Below are the code and all the weights of a small trained network. Each question names an input and a class and asks about switching units off, where a switched-off unit gives its printed mean instead of its output.

import numpy as np


def w(rows, s, z=0):
    codes = np.array(rows[::2]) - 128.0
    scale = np.full(codes.shape[1], s)
    scale[-1] = z or s
    return codes * scale


def norm(h):
    return h / np.sqrt((h * h).mean(-1, keepdims=True) + 1e-5)


def f(y):
    return np.maximum(y, 0)


def log_softmax(a):
    a = a - a.max(-1, keepdims=True)
    return a - np.log(np.exp(a).sum(-1, keepdims=True))


def net(x, mask):
    res = np.array(x, float).reshape(1, 8) / 4 @ E
    u = 0
    for l in range(2):
        y = f(norm(res) @ A[l][:, :-1].T + A[l][:, -1])
        res = res + np.where(mask[u : u + 4], y, B[l][:, -1]) @ B[l][:, :-1]
        u += 4
    return log_softmax(norm(res)[-1] @ U[:, :-1].T + U[:, -1])


A, B = {}, {}
E = w([
[139,150,123,142,127,125,128],'x0',
[140,117,135,112,129,139,140],'x1',
[146,110,151,48,189,161,100],'x2',
[164,74,64,107,159,40,88],'x3',
[15,118,38,92,160,128,196],'x4',
[127,2,125,188,191,214,123],'x5',
[31,137,184,162,154,74,152],'x6',
[128,118,132,125,126,127,128],'x7',
],0.0083)
A[0] = w([
[51,145,43,92,175,139,233,43],'0.n0',
[113,137,174,18,223,167,68,96],'0.n1',
[145,179,151,131,150,221,255,139],'0.n2',
[129,77,203,165,226,56,222,4],'0.n3',
],0.009,0.0035)
B[0] = w([
[207,116,231,174,126,90,167,253],'0.n0',
[119,143,111,241,12,77,149,216],'0.n1',
[113,144,82,99,58,119,171,234],'0.n2',
[105,135,122,59,103,132,49,180],'0.n3',
],0.011,0.006)
A[1] = w([
[214,99,16,64,121,169,155,4],'1.n0',
[34,166,162,96,199,77,113,132],'1.n1',
[109,16,116,130,172,254,127,236],'1.n2',
[174,79,63,90,200,15,54,112],'1.n3',
],0.009,0.0029)
B[1] = w([
[63,110,155,119,63,184,66,202],'1.n0',
[76,199,174,59,105,204,138,178],'1.n1',
[86,170,102,67,166,14,136,255],'1.n2',
[79,133,123,124,109,191,247,245],'1.n3',
],0.012,0.0048)
U = w([
[108,106,129,135,114,93,123,196],'0',
[106,116,130,121,141,109,121,192],'1',
[212,112,198,158,217,114,160,219],'2',
[71,124,87,127,130,195,170,88],'3',
[94,128,109,125,125,133,118,142],'4',
[46,130,117,69,123,199,44,86],'5',
[115,118,84,243,107,32,112,2],'6',
[129,197,60,3,203,34,80,62],'7',
],0.0083,0.0065)

Each question gives the input, the list of numbers given to net, and the class t.
The units are the neurons (one row each of A and B). Each row of codes is followed by its name. A weight is (code - 128) times the scale printed after its matrix; where a second scale follows, it is the last column's (A, B and U).
mask holds one flag per neuron, layer by layer. A switched-off neuron (its flag False) gives its mean, the last column of its row in B, instead of its output. The means were averaged over made-up inputs and are rounded, as every weight is.
A unit's drop is (log p(t) with every unit on - log p(t) with that unit switched off) / (log p(t) with every unit on - log p(t) with every unit switched off).
The circuit of an input: a set's keep is (log p(t) with only the set's units on - log p(t) with every unit switched off) / (log p(t) with every unit on - log p(t) with every unit switched off). Starting from all 8 units, units are removed one at a time, each time the one whose removal leaves the highest keep (on an exact tie, the one counted first), for as long as the keep stays at least 0.8.
circuit, biggest first: the units of the circuit, biggest drop first
k most important neurons: the k neurons with the biggest drops, biggest first
top k neurons in layer l: the k neurons of layer l with the biggest drops, biggest first
drop when u is switched off: that unit's drop, to one decimal
input [3,4,-5,4,5,0,-4,-2], class 2: circuit, biggest first -> [0.n0 0.n2 0.n1]
input [5,-6,7,3,-2,-6,-8,-4], class 5: 2 most important neurons -> [0.n0 1.n0]
input [-5,-6,6,7,4,-1,-1,3], class 3: top 2 neurons in layer 1 -> [1.n3 1.n2]
input [-3,-2,-6,-7,8,-8,4,-1], class 2: top 2 neurons in layer 0 -> [0.n0 0.n3]
input [3,4,1,2,3,-6,-8,-6], class 5: circuit, biggest first -> [1.n0 0.n1]
input [-3,-4,-8,3,8,8,1,4], class 2: circuit, biggest first -> [0.n0 0.n2]
input [-2,-5,-3,-1,-1,7,6,-1], class 7: 2 most important neurons -> [1.n2 0.n1]
input [-1,-3,1,7,-4,-7,8,-2], class 5: 4 most important neurons -> [1.n1 0.n0 0.n1 1.n2]
input [3,-2,0,-2,2,2,5,-1], class 5: top neuron in layer 0 -> [0.n3]
input [-1,5,-8,5,-2,2,8,2], class 5: top 3 neurons in layer 0 -> [0.n3 0.n0 0.n1]
input [0,5,1,-2,-6,1,-8,-4], class 5: circuit, biggest first -> [0.n0 1.n0]
input [1,4,-3,3,0,0,-8,2], class 5: 3 most important neurons -> [1.n0 0.n0 0.n1]
input [-2,2,4,6,-4,2,-3,4], class 3: 2 most important neurons -> [1.n3 0.n0]
input [4,4,-4,4,4,8,-2,5], class 7: top neuron in layer 0 -> [0.n1]
input [-3,-2,-5,-6,-2,3,8,3], class 5: top 2 neurons in layer 1 -> [1.n1 1.n3]
input [-2,-4,1,-2,7,7,3,-1], class 2: drop when 0.n0 is switched off -> 1.3
input [0,4,6,-3,-3,-2,0,2], class 6: drop when 0.n1 is switched off -> 0.9
input [1,-2,8,-4,-2,-3,3,-5], class 6: drop when 0.n1 is switched off -> 1.2
